Here is a tiny trained network, its code and every weight. The questions are about switching its units off for an input and a target symbol, where a switched-off unit gives its printed mean instead of its output.

import numpy as np


def w(rows, s, z=0):
    codes = np.array(rows[::2]) - 128.0
    scale = np.full(codes.shape[1], s)
    scale[-1] = z or s
    return codes * scale


def f(y):
    return np.maximum(y, 0)


def softmax(a):
    e = np.exp(a - a.max(-1, keepdims=True))
    return e / e.sum(-1, keepdims=True)


def log_softmax(a):
    a = a - a.max(-1, keepdims=True)
    return a - np.log(np.exp(a).sum(-1, keepdims=True))


def net(x, mask):
    ids = ['αβγδεζηθλμξπστφ'.index(c) for c in x.split()]
    T = len(ids)
    res = E[ids] + P[:T]
    u = 0
    for l in range(3):
        q, k, v = (res @ M[l].T for M in (Q, K, V))
        z = softmax(np.where(np.tri(T) > 0, q @ k.T / 3**0.5, -1e9)) @ v
        res = res + np.where(mask[u], z, O[l][:, -1]) @ O[l][:, :-1]
        u += 1
        y = f(res @ A[l][:, :-1].T + A[l][:, -1])
        res = res + np.where(mask[u : u + 12], y, B[l][:, -1]) @ B[l][:, :-1]
        u += 12
    return log_softmax(res[-1] @ U[:, :-1].T + U[:, -1])


Q, K, V, O, A, B = {}, {}, {}, {}, {}, {}
E = w([
[207,142,95,145,109,108],'α',
[98,197,174,107,100,163],'β',
[103,202,111,46,113,67],'γ',
[214,141,166,159,116,159],'δ',
[101,211,120,97,91,122],'ε',
[90,122,144,62,159,181],'ζ',
[97,169,16,89,183,136],'η',
[146,168,98,83,116,73],'θ',
[155,75,84,110,175,116],'λ',
[127,196,89,122,86,98],'μ',
[145,170,195,113,106,158],'ξ',
[170,158,117,86,129,78],'π',
[135,194,113,189,83,166],'σ',
[163,173,85,168,88,124],'τ',
[2,48,147,144,158,112],'φ',
],0.0094)
P = w([
[102,171,252,209,153,16],'0',
[158,161,36,32,113,147],'1',
[142,130,26,25,143,171],'2',
[125,110,28,30,169,179],'3',
[105,98,27,42,189,179],'4',
[93,86,32,44,202,181],'5',
[82,78,29,51,222,183],'6',
[63,73,20,44,231,186],'7',
[57,60,11,38,225,202],'8',
],0.0037)
Q[0] = w([
[255,229,82,109,108,185],'L0H0',
[54,111,23,16,197,145],'L0H0',
[214,239,56,71,128,187],'L0H0',
],0.0059)
K[0] = w([
[128,101,1,28,133,234],'L0H0',
[85,78,197,156,228,118],'L0H0',
[103,94,36,39,175,246],'L0H0',
],0.0079)
V[0] = w([
[78,120,213,134,110,227],'L0H0',
[59,217,20,42,145,150],'L0H0',
[198,223,182,202,2,77],'L0H0',
],0.0068)
O[0] = w([
[103,140,237,102,120,206,107],'L0H0',
[117,215,59,137,154,138,254],'L0H0',
[115,113,146,178,2,95,47],'L0H0',
],0.0088,0.004)
A[0] = w([
[30,92,133,106,177,126,200],'L0N0',
[152,85,103,126,128,21,184],'L0N1',
[76,106,178,67,129,158,181],'L0N2',
[95,238,125,149,112,128,208],'L0N3',
[2,84,116,174,75,58,227],'L0N4',
[173,141,169,41,133,147,153],'L0N5',
[152,21,94,136,166,38,128],'L0N6',
[191,85,102,194,57,98,210],'L0N7',
[121,82,133,76,122,167,206],'L0N8',
[96,126,202,55,139,159,173],'L0N9',
[104,192,76,147,218,187,253],'L0N10',
[101,152,170,84,81,214,201],'L0N11',
],0.0059,0.0034)
B[0] = w([
[129,79,63,145,187,207,171],'L0N0',
[156,129,141,51,116,22,146],'L0N1',
[138,121,150,212,183,189,151],'L0N2',
[201,204,75,87,140,48,179],'L0N3',
[2,83,103,127,56,167,150],'L0N4',
[176,188,62,163,124,132,151],'L0N5',
[146,61,164,35,168,56,139],'L0N6',
[234,96,103,139,69,23,146],'L0N7',
[167,115,113,186,205,166,155],'L0N8',
[176,150,166,190,157,202,152],'L0N9',
[179,141,49,88,179,153,247],'L0N10',
[183,238,196,199,125,137,155],'L0N11',
],0.0052,0.011)
Q[1] = w([
[112,133,77,90,190,183],'L1H0',
[24,26,248,189,79,136],'L1H0',
[44,17,212,188,109,139],'L1H0',
],0.012)
K[1] = w([
[1,60,154,143,110,151],'L1H0',
[169,218,181,112,81,61],'L1H0',
[176,180,186,128,84,75],'L1H0',
],0.007)
V[1] = w([
[155,210,141,255,158,232],'L1H0',
[238,49,190,156,128,144],'L1H0',
[202,128,86,68,246,110],'L1H0',
],0.0067)
O[1] = w([
[45,248,71,228,190,99,160],'L1H0',
[254,125,197,217,186,158,91],'L1H0',
[144,56,122,131,187,10,254],'L1H0',
],0.0068,0.0095)
A[1] = w([
[80,107,84,198,73,75,146],'L1N0',
[139,160,74,216,144,46,127],'L1N1',
[179,174,148,33,190,217,55],'L1N2',
[220,81,90,201,150,71,252],'L1N3',
[39,113,75,221,175,75,213],'L1N4',
[12,5,159,144,150,152,204],'L1N5',
[54,126,72,14,3,78,160],'L1N6',
[188,117,111,18,209,186,92],'L1N7',
[173,153,87,213,184,18,139],'L1N8',
[167,16,106,14,123,118,229],'L1N9',
[41,32,221,162,152,204,140],'L1N10',
[168,181,78,84,90,173,122],'L1N11',
],0.0047,0.0031)
B[1] = w([
[103,75,2,185,95,82,145],'L1N0',
[182,100,51,155,164,170,214],'L1N1',
[123,36,88,187,40,55,170],'L1N2',
[250,117,160,125,163,146,224],'L1N3',
[148,84,95,151,189,170,229],'L1N4',
[182,119,171,97,225,197,146],'L1N5',
[58,85,98,16,95,150,180],'L1N6',
[106,87,173,144,101,62,218],'L1N7',
[201,97,93,150,176,151,251],'L1N8',
[161,127,189,21,143,103,219],'L1N9',
[164,85,192,150,172,209,142],'L1N10',
[101,94,99,153,83,191,166],'L1N11',
],0.0054,0.011)
Q[2] = w([
[49,202,92,185,199,64],'L2H0',
[1,112,128,122,38,54],'L2H0',
[177,164,191,159,254,64],'L2H0',
],0.004)
K[2] = w([
[88,206,55,153,205,146],'L2H0',
[113,213,60,87,65,107],'L2H0',
[207,117,117,105,255,122],'L2H0',
],0.0046)
V[2] = w([
[10,96,206,86,164,199],'L2H0',
[148,95,113,100,247,63],'L2H0',
[44,235,3,104,86,84],'L2H0',
],0.0046)
O[2] = w([
[107,212,99,15,244,165,70],'L2H0',
[106,155,190,135,175,2,251],'L2H0',
[19,109,94,129,68,146,66],'L2H0',
],0.0052,0.015)
A[2] = w([
[130,81,69,168,55,180,172],'L2N0',
[139,124,226,116,141,81,138],'L2N1',
[115,172,71,214,146,128,164],'L2N2',
[194,63,187,127,153,151,169],'L2N3',
[100,122,162,105,119,77,208],'L2N4',
[156,126,93,18,77,119,172],'L2N5',
[119,206,88,190,152,132,226],'L2N6',
[2,166,101,111,140,166,254],'L2N7',
[138,75,115,75,72,141,147],'L2N8',
[134,167,77,201,134,143,180],'L2N9',
[115,188,132,63,147,141,237],'L2N10',
[183,91,224,122,149,116,174],'L2N11',
],0.0071,0.0044)
B[2] = w([
[62,103,56,206,83,182,176],'L2N0',
[75,180,111,125,111,107,199],'L2N1',
[108,96,190,154,138,133,233],'L2N2',
[167,170,91,140,87,137,252],'L2N3',
[52,167,107,91,153,79,171],'L2N4',
[122,78,194,90,111,165,223],'L2N5',
[114,121,188,152,154,130,229],'L2N6',
[9,255,124,146,140,115,175],'L2N7',
[153,88,145,90,146,152,187],'L2N8',
[127,110,189,159,119,157,216],'L2N9',
[61,197,219,60,199,160,161],'L2N10',
[137,186,94,143,88,115,246],'L2N11',
],0.0074,0.013)
U = w([
[216,77,142,109,84,130,86],'α',
[70,209,160,170,106,104,149],'β',
[62,138,214,77,146,99,65],'γ',
[200,159,47,174,88,169,107],'δ',
[65,188,73,117,124,116,89],'ε',
[139,70,177,189,166,113,206],'ζ',
[94,94,75,95,158,80,81],'η',
[119,69,239,75,132,114,78],'θ',
[145,240,99,107,124,70,123],'λ',
[87,83,125,107,97,129,161],'μ',
[123,156,191,161,86,141,251],'ξ',
[143,101,222,83,113,110,145],'π',
[113,121,22,196,84,145,83],'σ',
[163,2,77,142,86,166,105],'τ',
[150,211,153,69,198,188,113],'φ',
],0.0052,0.0033)

Each question gives the input, a string of symbols that net reads in full, and the target symbol t.
The units are the heads (3 rows each of Q, K, V and O) and the neurons (one row each of A and B). Each row of codes is followed by its name. A weight is (code - 128) times the scale printed after its matrix; where a second scale follows, it is the last column's (O, A, B and U).
mask holds one flag per unit, layer by layer, with each layer's heads first. A switched-off unit (its flag False) gives its mean, the last column of its rows in O or B, instead of its output. The means were averaged over made-up inputs and are rounded, as every weight is.
A unit's drop is (log p(t) with every unit on - log p(t) with that unit switched off) / (log p(t) with every unit on - log p(t) with every unit switched off).
most important unit: the unit with the biggest drop
k most important neurons: the k neurons with the biggest drops, biggest first
top k neurons in layer l: the k neurons of layer l with the biggest drops, biggest first
drop when u is switched off: that unit's drop, to one decimal
input ζ λ σ λ τ α μ μ, target λ: most important unit -> L1H0
input φ ζ τ δ α ζ β τ λ, target φ: 2 most important neurons -> [L1N10 L1N5]
input ξ θ τ ξ α, target α: 3 most important neurons -> [L0N11 L2N7 L0N7]
input θ σ α α ε, target ε: 2 most important neurons -> [L2N7 L0N7]
input ζ π μ η α β τ λ ζ, target ζ: 4 most important neurons -> [L0N0 L0N2 L0N1 L0N8]
input φ δ τ λ α τ π ζ, target φ: 4 most important neurons -> [L1N10 L1N5 L0N2 L0N0]
input φ η δ γ λ θ, target φ: 2 most important neurons -> [L1N10 L1N5]
input ε ε α τ γ, target γ: top 2 neurons in layer 2 -> [L2N5 L2N7]
input ζ ζ α ε η φ, target ζ: top 2 neurons in layer 1 -> [L1N9 L1N8]
input ε τ β φ ζ ζ ε μ, target ε: top 2 neurons in layer 0 -> [L0N4 L0N10]
input α φ δ, target α: top 2 neurons in layer 1 -> [L1N9 L1N2]
input ε τ β ε δ τ ε φ, target ε: top 2 neurons in layer 2 -> [L2N7 L2N0]
input λ τ α τ θ θ, target λ: 2 most important neurons -> [L2N11 L2N1]
input ζ ε ζ α ξ σ ζ η σ, target η: most important unit -> L0N11
input φ β τ, target φ: top 3 neurons in layer 0 -> [L0N4 L0N3 L0N10]
input γ μ φ τ τ β α, target γ: 2 most important neurons -> [L0N4 L1N6]
input θ β τ σ τ ε φ, target θ: top 2 neurons in layer 0 -> [L0N4 L0N1]
input ε τ δ π λ τ, target λ: drop when L1N1 is switched off -> 0.0
input η φ τ ζ τ δ μ, target η: drop when L2H0 is switched off -> 0.2
input π δ μ τ δ η, target η: drop when L2H0 is switched off -> 0.1
input φ π δ ζ α ε β μ α, target φ: drop when L2N7 is switched off -> 0.0
input ζ ζ φ, target ζ: most important unit -> L0H0
input φ γ τ σ α φ, target φ: top 2 neurons in layer 1 -> [L1N5 L1N10]
input λ φ λ τ ξ β θ ζ σ, target λ: top 2 neurons in layer 0 -> [L0N6 L0N11]
input μ δ ζ ζ λ, target λ: 2 most important neurons -> [L0N11 L2N11]
